Below is a small trained network, with its code and all its weights. Each question gives an input and a target symbol and asks what happens when units are switched off, that is, made to give their printed mean instead of their output.

import numpy as np


def w(rows, s, z=0):
    codes = np.array(rows[::2]) - 128.0
    scale = np.full(codes.shape[1], s)
    scale[-1] = z or s
    return codes * scale


def softmax(a):
    e = np.exp(a - a.max(-1, keepdims=True))
    return e / e.sum(-1, keepdims=True)


def log_softmax(a):
    a = a - a.max(-1, keepdims=True)
    return a - np.log(np.exp(a).sum(-1, keepdims=True))


def net(x, mask):
    ids = ['αβγδεζηθμξπτφψω'.index(c) for c in x.split()]
    T = len(ids)
    res = E[ids] + P[:T]
    u = 0
    for l in range(2):
        r = res
        for j in range(3):
            rows = slice(4 * j, 4 * j + 4)
            q, k, v = (r @ M[l][rows].T for M in (Q, K, V))
            z = softmax(np.where(np.tri(T) > 0, q @ k.T / 4**0.5, -1e9)) @ v
            o = O[l][rows]
            res = res + np.where(mask[u + j], z, o[:, -1]) @ o[:, :-1]
        u += 3
    return log_softmax(res[-1] @ U[:, :-1].T + U[:, -1])


Q, K, V, O = {}, {}, {}, {}
E = w([
[189,187,162,106,96,208],'α',
[185,131,130,120,106,114],'β',
[76,101,98,60,128,131],'γ',
[92,92,43,169,117,88],'δ',
[28,177,186,183,142,93],'ε',
[182,63,39,109,95,168],'ζ',
[113,134,252,146,132,161],'η',
[1,69,114,181,145,113],'θ',
[205,21,129,145,102,161],'μ',
[95,238,107,115,106,136],'ξ',
[143,154,115,208,104,157],'π',
[84,146,70,158,112,188],'τ',
[37,199,179,132,132,172],'φ',
[100,31,175,167,132,75],'ψ',
[121,78,154,118,120,208],'ω',
],0.0082)
P = w([
[139,141,114,121,155,121],'0',
[95,50,171,130,153,255],'1',
[133,148,128,167,114,119],'2',
[104,117,107,105,145,177],'3',
[130,139,136,164,101,121],'4',
[102,114,100,97,142,171],'5',
[126,132,140,159,90,123],'6',
[102,114,102,97,139,175],'7',
[123,126,144,155,79,124],'8',
[95,114,99,93,138,174],'9',
[120,121,147,154,65,125],'10',
[92,114,105,96,136,182],'11',
[115,114,151,152,51,126],'12',
[93,121,107,100,128,186],'13',
],0.023)
Q[0] = w([
[158,103,96,89,151,148],'L0H0',
[105,185,93,135,90,70],'L0H0',
[88,181,124,136,90,79],'L0H0',
[150,90,130,116,156,170],'L0H0',
[126,127,141,130,134,117],'L0H1',
[115,101,168,103,86,152],'L0H1',
[99,134,123,123,57,131],'L0H1',
[116,110,160,122,95,152],'L0H1',
[86,109,83,39,160,163],'L0H2',
[136,133,136,85,92,48],'L0H2',
[83,106,63,11,164,164],'L0H2',
[176,142,202,234,86,29],'L0H2',
],0.012)
K[0] = w([
[135,112,145,121,156,128],'L0H0',
[130,117,155,149,67,121],'L0H0',
[131,130,135,155,89,121],'L0H0',
[125,122,120,108,166,136],'L0H0',
[118,126,116,126,122,128],'L0H1',
[133,120,153,150,84,129],'L0H1',
[144,148,137,138,99,100],'L0H1',
[134,130,152,149,97,133],'L0H1',
[113,119,148,132,38,121],'L0H2',
[120,98,155,124,188,168],'L0H2',
[112,121,147,131,49,126],'L0H2',
[152,136,118,137,254,145],'L0H2',
],0.019)
V[0] = w([
[141,141,114,168,90,147],'L0H0',
[120,115,145,94,192,118],'L0H0',
[122,141,103,107,179,174],'L0H0',
[115,133,61,99,108,75],'L0H0',
[145,135,158,193,95,90],'L0H1',
[105,114,109,81,178,191],'L0H1',
[70,79,162,181,47,197],'L0H1',
[136,124,164,212,87,126],'L0H1',
[80,125,94,173,133,255],'L0H2',
[168,132,211,139,74,67],'L0H2',
[96,80,158,182,14,149],'L0H2',
[118,138,87,110,187,186],'L0H2',
],0.0094)
O[0] = w([
[131,143,78,122,99,156,147],'L0H0',
[123,109,184,139,137,108,114],'L0H0',
[111,110,208,73,106,151,160],'L0H0',
[107,178,123,59,160,63,86],'L0H0',
[100,164,92,226,87,166,145],'L0H1',
[129,81,184,2,134,89,135],'L0H1',
[64,135,90,95,125,219,255],'L0H1',
[82,137,99,181,86,183,185],'L0H1',
[69,100,99,38,10,143,202],'L0H2',
[153,125,110,153,207,210,110],'L0H2',
[81,128,63,66,169,209,186],'L0H2',
[125,105,161,125,34,54,134],'L0H2',
],0.0072,0.0088)
Q[1] = w([
[123,112,148,83,249,156],'L1H0',
[153,135,148,154,150,121],'L1H0',
[145,124,132,132,223,141],'L1H0',
[165,136,133,159,178,130],'L1H0',
[133,109,207,189,89,60],'L1H1',
[97,107,170,119,109,177],'L1H1',
[108,124,172,146,93,148],'L1H1',
[148,126,84,74,197,143],'L1H1',
[107,138,138,123,71,117],'L1H2',
[138,130,131,149,170,148],'L1H2',
[140,142,112,110,135,105],'L1H2',
[115,172,134,156,134,131],'L1H2',
],0.012)
K[1] = w([
[106,124,96,136,108,169],'L1H0',
[131,120,161,99,171,141],'L1H0',
[104,102,79,129,143,177],'L1H0',
[127,106,125,110,182,150],'L1H0',
[143,136,134,79,251,106],'L1H1',
[110,133,160,147,113,109],'L1H1',
[118,137,160,145,151,86],'L1H1',
[100,126,113,148,77,170],'L1H1',
[128,149,162,125,109,88],'L1H2',
[110,118,104,138,120,178],'L1H2',
[141,139,140,145,155,127],'L1H2',
[118,138,129,147,124,139],'L1H2',
],0.013)
V[1] = w([
[176,187,137,167,126,129],'L1H0',
[137,157,141,180,129,99],'L1H0',
[52,139,77,109,78,145],'L1H0',
[96,154,128,41,124,143],'L1H0',
[131,2,171,149,109,185],'L1H1',
[31,131,120,162,168,89],'L1H1',
[80,66,200,132,153,125],'L1H1',
[105,232,213,128,118,177],'L1H1',
[139,147,134,129,158,101],'L1H2',
[103,129,140,70,175,116],'L1H2',
[124,133,125,170,74,100],'L1H2',
[120,101,115,70,172,137],'L1H2',
],0.014)
O[1] = w([
[98,117,172,141,166,146,69],'L1H0',
[137,122,162,123,159,182,91],'L1H0',
[146,83,121,115,69,117,254],'L1H0',
[154,112,93,181,88,81,193],'L1H0',
[154,222,230,68,48,181,124],'L1H1',
[231,96,2,101,158,208,122],'L1H1',
[248,192,122,145,121,203,116],'L1H1',
[181,44,231,222,84,216,149],'L1H1',
[157,113,160,146,119,128,60],'L1H2',
[144,164,126,184,144,146,195],'L1H2',
[164,79,123,95,118,140,58],'L1H2',
[102,173,133,172,161,147,218],'L1H2',
],0.013,0.0094)
U = w([
[78,107,243,206,84,93,110],'α',
[52,174,107,190,139,7,75],'β',
[181,75,95,105,24,7,189],'γ',
[88,122,12,65,210,115,101],'δ',
[232,108,7,161,140,130,75],'ε',
[68,189,174,5,118,116,127],'ζ',
[236,116,172,248,68,119,156],'η',
[151,184,81,27,203,230,134],'θ',
[180,216,189,145,37,64,96],'μ',
[93,23,112,214,165,82,95],'ξ',
[31,154,140,141,235,189,111],'π',
[129,7,168,1,106,110,254],'τ',
[168,47,134,146,168,243,107],'φ',
[154,240,83,197,186,141,142],'ψ',
[167,171,222,86,101,211,116],'ω',
],0.0057,0.0077)

Each question gives the input, a string of symbols that net reads in full, and the target symbol t.
The units are the heads (4 rows each of Q, K, V and O). Each row of codes is followed by its name. A weight is (code - 128) times the scale printed after its matrix; where a second scale follows, it is the last column's (O and U).
mask holds one flag per head, layer by layer. A switched-off head (its flag False) gives its mean, the last column of its rows in O, instead of its output. The means were averaged over made-up inputs and are rounded, as every weight is.
A unit's drop is (log p(t) with every unit on - log p(t) with that unit switched off) / (log p(t) with every unit on - log p(t) with every unit switched off).
The circuit of an input: a set's keep is (log p(t) with only the set's units on - log p(t) with every unit switched off) / (log p(t) with every unit on - log p(t) with every unit switched off). Starting from all 6 units, units are removed one at a time, each time the one whose removal leaves the highest keep (on an exact tie, the one counted first), for as long as the keep stays at least 0.8.
units of the circuit, in order: the units of the circuit, biggest drop first
unit that matters most: the unit with the biggest drop
heads that matter: for each layer, one digit per head in row order, 1 if its drop is at least 0.15 and else 0, layers parted by /
input θ η ξ δ ψ ξ β, target ε: unit that matters most	L1H1
input α β ζ φ δ ξ γ ω β, target α: heads that matter	011 / 110
input β τ α φ ξ τ θ, target π: units of the circuit, in order	(L1H0, L0H1, L0H2)
input β θ ζ μ α ξ ζ θ, target ζ: heads that matter	001 / 010
input φ ω φ ω τ τ φ θ ξ δ γ, target η: units of the circuit, in order	(L1H1, L0H0, L0H2)
input ε φ δ ε ξ θ δ φ γ, target φ: units of the circuit, in order	(L0H1, L1H0, L1H1, L0H2)
input ξ φ δ μ, target δ: units of the circuit, in order	(L1H1, L0H1, L0H0)
input ω β π φ η α μ ξ, target μ: units of the circuit, in order	(L1H1, L1H0, L0H2)
input τ τ ζ τ, target ζ: heads that matter	010 / 010
input ε θ θ μ τ ε θ θ φ θ ζ φ ω τ, target ω: heads that matter	010 / 010
input μ α φ ω φ ξ α β δ ξ π ζ τ, target ζ: units of the circuit, in order	(L0H1, L0H2, L1H0, L1H1)
input π ξ ξ ξ θ φ, target θ: units of the circuit, in order	(L1H1, L0H2)
input ε ζ φ δ β φ δ ξ α, target φ: units of the circuit, in order	(L1H0, L1H1, L0H1, L0H2)
input δ ξ π θ, target π: unit that matters most	L0H0
input θ ε ψ ε τ α φ τ μ ω δ, target ε: heads that matter	111 / 010
input φ α ω α φ θ φ ζ ξ θ φ, target η: heads that matter	110 / 010
input ζ ζ τ ζ φ τ, target φ: heads that matter	001 / 010
input φ φ μ ω ξ φ ω ζ φ φ φ γ μ ε, target μ: heads that matter	001 / 110
input π θ ψ τ θ ω α ξ δ τ τ, target τ: heads that matter	011 / 101
input π ω ε δ μ, target τ: heads that matter	001 / 101
input μ α ψ μ ζ θ, target ζ: units of the circuit, in order	(L1H1)
input φ θ ζ φ τ β θ ζ α η θ, target η: units of the circuit, in order	(L1H1, L0H2)
input ζ φ φ ζ μ γ μ β ε ψ δ, target β: heads that matter	111 / 110
input μ τ μ β β ζ ζ ψ ω ξ ζ η π, target ζ: heads that matter	011 / 111
input φ ε δ π, target δ: heads that matter	111 / 010
input π ω π τ δ β ψ, target τ: heads that matter	011 / 101
input γ τ τ α δ α ζ, target ψ: unit that matters most	L0H1
input θ β θ θ α, target ε: units of the circuit, in order	(L1H1, L0H2, L0H0)
